Here is a tiny trained network, its code and every weight. The questions are about switching its units off for an input and a target symbol, where a switched-off unit gives its printed mean instead of its output.

import numpy as np


def w(rows, s, z=0):
    codes = np.array(rows[::2]) - 128.0
    scale = np.full(codes.shape[1], s)
    scale[-1] = z or s
    return codes * scale


def norm(h):
    return h / np.sqrt((h * h).mean(-1, keepdims=True) + 1e-5)


def f(y):
    return np.maximum(y, 0)


def softmax(a):
    e = np.exp(a - a.max(-1, keepdims=True))
    return e / e.sum(-1, keepdims=True)


def log_softmax(a):
    a = a - a.max(-1, keepdims=True)
    return a - np.log(np.exp(a).sum(-1, keepdims=True))


def net(x, mask):
    ids = ['γδμξπσψ'.index(c) for c in x.split()]
    T = len(ids)
    res = E[ids] + P[:T]
    r = norm(res)
    for j in range(2):
        rows = slice(2 * j, 2 * j + 2)
        q, k, v = (r @ M[0][rows].T for M in (Q, K, V))
        z = softmax(np.where(np.tri(T) > 0, q @ k.T / 2**0.5, -1e9)) @ v
        o = O[0][rows]
        res = res + np.where(mask[j], z, o[:, -1]) @ o[:, :-1]
    y = f(norm(res) @ A[0][:, :-1].T + A[0][:, -1])
    res = res + np.where(mask[2:10], y, B[0][:, -1]) @ B[0][:, :-1]
    return log_softmax(norm(res)[-1] @ U[:, :-1].T + U[:, -1])


Q, K, V, O, A, B = {}, {}, {}, {}, {}, {}
E = w([
[108,129,62,138],'γ',
[218,120,114,175],'δ',
[141,103,37,95],'μ',
[170,81,92,130],'ξ',
[210,52,70,157],'π',
[253,100,56,109],'σ',
[227,75,97,138],'ψ',
],0.0034)
P = w([
[86,132,179,120],'0',
[219,124,122,193],'1',
[174,144,92,25],'2',
[106,119,160,139],'3',
[205,123,100,182],'4',
[68,2,77,119],'5',
[109,123,151,123],'6',
[179,121,72,165],'7',
],0.0075)
Q[0] = w([
[95,153,217,12],'h0',
[212,105,244,193],'h0',
[128,34,60,137],'h1',
[94,54,247,81],'h1',
],0.013)
K[0] = w([
[43,143,208,154],'h0',
[199,8,164,174],'h0',
[161,157,135,35],'h1',
[192,159,26,163],'h1',
],0.015)
V[0] = w([
[206,166,168,125],'h0',
[153,53,137,113],'h0',
[180,176,170,120],'h1',
[110,118,140,8],'h1',
],0.015)
O[0] = w([
[70,99,40,68,254],'h0',
[203,48,155,91,234],'h0',
[120,186,66,214,192],'h1',
[187,254,212,103,233],'h1',
],0.0075,0.0055)
A[0] = w([
[108,92,91,253,62],'n0',
[97,161,207,172,3],'n1',
[115,78,73,110,125],'n2',
[108,147,60,131,52],'n3',
[153,121,175,114,206],'n4',
[61,143,175,182,165],'n5',
[108,41,118,151,120],'n6',
[179,115,85,175,128],'n7',
],0.012,0.002)
B[0] = w([
[249,108,101,143,220],'n0',
[73,154,68,135,162],'n1',
[99,109,178,147,253],'n2',
[81,102,104,143,212],'n3',
[97,89,123,163,226],'n4',
[81,102,63,102,143],'n5',
[157,189,158,187,213],'n6',
[74,159,119,103,229],'n7',
],0.018,0.005)
U = w([
[119,248,150,146,4],'γ',
[13,107,18,122,228],'δ',
[71,134,249,169,59],'μ',
[187,134,204,104,67],'ξ',
[128,7,162,60,99],'π',
[207,125,3,210,206],'σ',
[185,132,56,31,101],'ψ',
],0.0074,0.0014)

Each question gives the input, a string of symbols that net reads in full, and the target symbol t.
The units are the heads (2 rows each of Q, K, V and O) and the neurons (one row each of A and B). Each row of codes is followed by its name. A weight is (code - 128) times the scale printed after its matrix; where a second scale follows, it is the last column's (O, A, B and U).
mask holds one flag per unit, heads first, then neurons. A switched-off unit (its flag False) gives its mean, the last column of its rows in O or B, instead of its output. The means were averaged over made-up inputs and are rounded, as every weight is.
A unit's drop is (log p(t) with every unit on - log p(t) with that unit switched off) / (log p(t) with every unit on - log p(t) with every unit switched off).
The circuit of an input: a set's keep is (log p(t) with only the set's units on - log p(t) with every unit switched off) / (log p(t) with every unit on - log p(t) with every unit switched off). Starting from all 10 units, units are removed one at a time, each time the one whose removal leaves the highest keep (on an exact tie, the one counted first), for as long as the keep stays at least 0.8.
units of the circuit, in order: the units of the circuit, biggest drop first
unit that matters most: the unit with the biggest drop
top k neurons: the k neurons with the biggest drops, biggest first
which heads matter: for each layer, one digit per head in row order, 1 if its drop is at least 0.15 and else 0, layers parted by /
input γ γ σ δ π, target π: which heads matter : 01
input π π δ ξ δ μ π σ, target μ: which heads matter : 01
input ψ ψ γ γ ξ γ, target γ: which heads matter : 11
input γ γ σ, target γ: units of the circuit, in order : h0
input γ δ δ δ δ σ σ, target ψ: top 4 neurons : n2, n6, n3, n0
input ξ γ μ, target ξ: units of the circuit, in order : h1, h0
input π ξ δ π δ, target μ: units of the circuit, in order : h1, n0, n6, n2
input δ δ π δ ψ σ, target π: top 2 neurons : n6, n0
input γ δ δ ψ γ δ δ γ, target π: units of the circuit, in order : h1, n6
input ξ δ δ ξ π, target ψ: units of the circuit, in order : h1, n2, n6, n0
input ξ σ γ δ δ, target ψ: top 3 neurons : n2, n6, n3
input δ ξ ξ π σ δ, target ξ: units of the circuit, in order : h1, n6
input ξ δ γ ξ γ, target ψ: units of the circuit, in order : n2, h1, n6
input γ δ δ ξ γ γ ψ, target π: unit that matters most : h0
input π ξ γ δ γ δ, target γ: top 2 neurons : n0, n2
input δ γ δ δ δ ξ π, target ξ: units of the circuit, in order : h0, h1
input ψ δ ψ ψ σ, target δ: which heads matter : 10
input π δ γ, target π: top 3 neurons : n6, n7, n0
input δ δ ψ δ γ ξ, target ψ: which heads matter : 11
input π γ ξ ξ ξ, target μ: which heads matter : 01
input ξ γ ψ δ δ ξ, target ψ: top neuron : n2
input ξ δ σ γ μ, target ψ: units of the circuit, in order : h1, n2, n6
